Below is a small trained network, with its code and all its weights. Each question gives an input and a target symbol and asks what happens when units are switched off, that is, made to give their printed mean instead of their output.

import numpy as np


def w(rows, s, z=0):
    codes = np.array(rows[::2]) - 128.0
    scale = np.full(codes.shape[1], s)
    scale[-1] = z or s
    return codes * scale


def f(y):
    return y / 2 * (1 + np.tanh(0.7978845608 * (y + 0.044715 * y**3)))


def softmax(a):
    e = np.exp(a - a.max(-1, keepdims=True))
    return e / e.sum(-1, keepdims=True)


def log_softmax(a):
    a = a - a.max(-1, keepdims=True)
    return a - np.log(np.exp(a).sum(-1, keepdims=True))


def net(x, mask):
    ids = ['αβγδεηλξστφψω'.index(c) for c in x.split()]
    T = len(ids)
    res = E[ids] + P[:T]
    q, k, v = (res @ M[0].T for M in (Q, K, V))
    z = softmax(np.where(np.tri(T) > 0, q @ k.T / 2**0.5, -1e9)) @ v
    res = res + np.where(mask[0], z, O[0][:, -1]) @ O[0][:, :-1]
    y = f(res @ A[0][:, :-1].T + A[0][:, -1])
    res = res + np.where(mask[1:13], y, B[0][:, -1]) @ B[0][:, :-1]
    return log_softmax(res[-1] @ U[:, :-1].T + U[:, -1])


Q, K, V, O, A, B = {}, {}, {}, {}, {}, {}
E = w([
[104,122,121,170],'α',
[77,133,229,48],'β',
[105,120,126,172],'γ',
[157,18,112,134],'δ',
[227,217,58,73],'ε',
[186,31,188,85],'η',
[111,89,92,49],'λ',
[136,180,59,196],'ξ',
[234,98,115,247],'σ',
[73,109,118,175],'τ',
[76,201,78,138],'φ',
[134,126,40,149],'ψ',
[108,117,125,169],'ω',
],0.011)
P = w([
[138,97,11,110],'0',
[139,132,100,132],'1',
[139,127,112,129],'2',
[134,128,119,130],'3',
[134,130,124,123],'4',
[135,129,133,121],'5',
[134,129,140,122],'6',
[130,132,140,122],'7',
[136,132,146,119],'8',
[133,130,148,117],'9',
[137,132,149,117],'10',
],0.011)
Q[0] = w([
[59,3,120,153],'h1',
[163,117,62,11],'h1',
],0.028)
K[0] = w([
[144,7,66,60],'h1',
[141,126,253,77],'h1',
],0.027)
V[0] = w([
[201,248,80,136],'h1',
[20,179,109,133],'h1',
],0.014)
O[0] = w([
[132,246,158,184,159],'h1',
[15,106,112,149,4],'h1',
],0.011,0.0024)
A[0] = w([
[134,144,181,65,120],'n1',
[73,152,181,54,74],'n2',
[82,121,170,104,251],'n3',
[60,128,69,153,103],'n4',
[60,249,44,65,128],'n5',
[110,72,129,209,99],'n6',
[144,118,241,163,15],'n7',
[126,194,135,44,79],'n8',
[79,90,63,128,105],'n9',
[109,209,141,88,101],'n10',
[163,148,74,77,98],'n11',
[32,182,55,34,167],'n12',
],0.013,0.0029)
B[0] = w([
[172,101,106,176,161],'n1',
[137,82,105,188,144],'n2',
[75,46,176,135,154],'n3',
[149,112,166,237,181],'n4',
[35,98,49,75,255],'n5',
[182,195,134,105,150],'n6',
[54,124,90,62,156],'n7',
[161,154,231,143,148],'n8',
[115,5,168,128,171],'n9',
[211,116,154,132,194],'n10',
[68,139,110,105,194],'n11',
[195,254,211,128,209],'n12',
],0.017,0.0067)
U = w([
[138,125,141,156,90],'α',
[126,119,151,113,231],'β',
[142,125,135,161,142],'γ',
[176,66,85,69,179],'δ',
[110,167,179,29,82],'ε',
[161,131,127,121,73],'η',
[127,113,151,115,161],'λ',
[72,119,76,132,170],'ξ',
[254,190,118,183,165],'σ',
[133,82,193,168,129],'τ',
[95,174,185,164,2],'φ',
[101,131,176,87,153],'ψ',
[144,125,136,152,84],'ω',
],0.0064,0.0026)

Each question gives the input, a string of symbols that net reads in full, and the target symbol t.
The units are the heads (2 rows each of Q, K, V and O) and the neurons (one row each of A and B). Each row of codes is followed by its name. A weight is (code - 128) times the scale printed after its matrix; where a second scale follows, it is the last column's (O, A, B and U).
mask holds one flag per unit, heads first, then neurons. A switched-off unit (its flag False) gives its mean, the last column of its rows in O or B, instead of its output. The means were averaged over made-up inputs and are rounded, as every weight is.
A unit's drop is (log p(t) with every unit on - log p(t) with that unit switched off) / (log p(t) with every unit on - log p(t) with every unit switched off).
The circuit of an input: a set's keep is (log p(t) with only the set's units on - log p(t) with every unit switched off) / (log p(t) with every unit on - log p(t) with every unit switched off). Starting from the 12 units with the biggest drops (on a tie, the unit counted first), units are removed one at a time, each time the one whose removal leaves the highest keep (on an exact tie, the one counted first), for as long as the keep stays at least 0.8.
circuit, biggest first: the units of the circuit, biggest drop first
most important unit: the unit with the biggest drop
k most important neurons: the k neurons with the biggest drops, biggest first
drop when u is switched off: that unit's drop, to one decimal
input τ β γ γ β σ β γ ψ φ γ, target τ: most important unit -> h1
input σ λ δ ω φ τ ε γ, target σ: 2 most important neurons -> (n5 n10)
input γ α ε σ δ ψ β, target τ: 2 most important neurons -> (n3 n2)
input ξ ε φ, target φ: circuit, biggest first -> (n5 n12 h1 n4)
input ξ τ η α ω ψ δ ψ η τ ω, target ξ: circuit, biggest first -> (h1 n5)
input ε ψ γ τ τ ψ σ σ ω, target ε: circuit, biggest first -> (h1 n7 n4)
input γ ψ σ γ ξ β α β α ψ, target τ: circuit, biggest first -> (h1 n9 n5)
input σ τ γ φ γ ε η ω, target σ: 2 most important neurons -> (n5 n10)
input α λ δ β ψ, target τ: circuit, biggest first -> (h1 n9 n4)
input δ α ε ε τ, target δ: 3 most important neurons -> (n12 n4 n8)
input λ φ σ, target σ: circuit, biggest first -> (n5 n6)
input ε σ ε τ, target ε: 2 most important neurons -> (n5 n7)
input λ ψ λ σ φ σ ω τ ε β η, target δ: 2 most important neurons -> (n12 n1)
input φ φ β τ γ γ α ξ τ, target φ: circuit, biggest first -> (h1 n12)
input β η σ ω φ α η ε ε, target ε: circuit, biggest first -> (n5 h1 n8 n12)
input τ ψ β ω λ φ ψ τ, target τ: 3 most important neurons -> (n9 n4 n3)
input ξ δ τ σ α α, target ξ: 3 most important neurons -> (n5 n12 n7)
input ξ φ σ δ η φ σ γ, target ξ: circuit, biggest first -> (n5 h1)
input ε ψ γ β ψ γ δ ω γ α γ, target ε: 4 most important neurons -> (n7 n5 n4 n8)
input ξ β η β γ τ, target ξ: 4 most important neurons -> (n5 n12 n7 n8)
input ε β ω, target ε: 2 most important neurons -> (n5 n7)
input ε ξ α, target ε: most important neuron -> (n5)
input φ λ β σ η σ ξ, target ξ: 2 most important neurons -> (n5 n12)
input ε σ φ η ω ξ τ, target ε: 2 most important neurons -> (n7 n5)
input δ τ ω ω η ψ δ τ λ, target δ: drop when n5 is switched off -> -0.2
input τ σ γ σ β γ, target τ: drop when h1 is switched off -> 1.2
input β φ ε η η β, target τ: drop when n3 is switched off -> 0.4
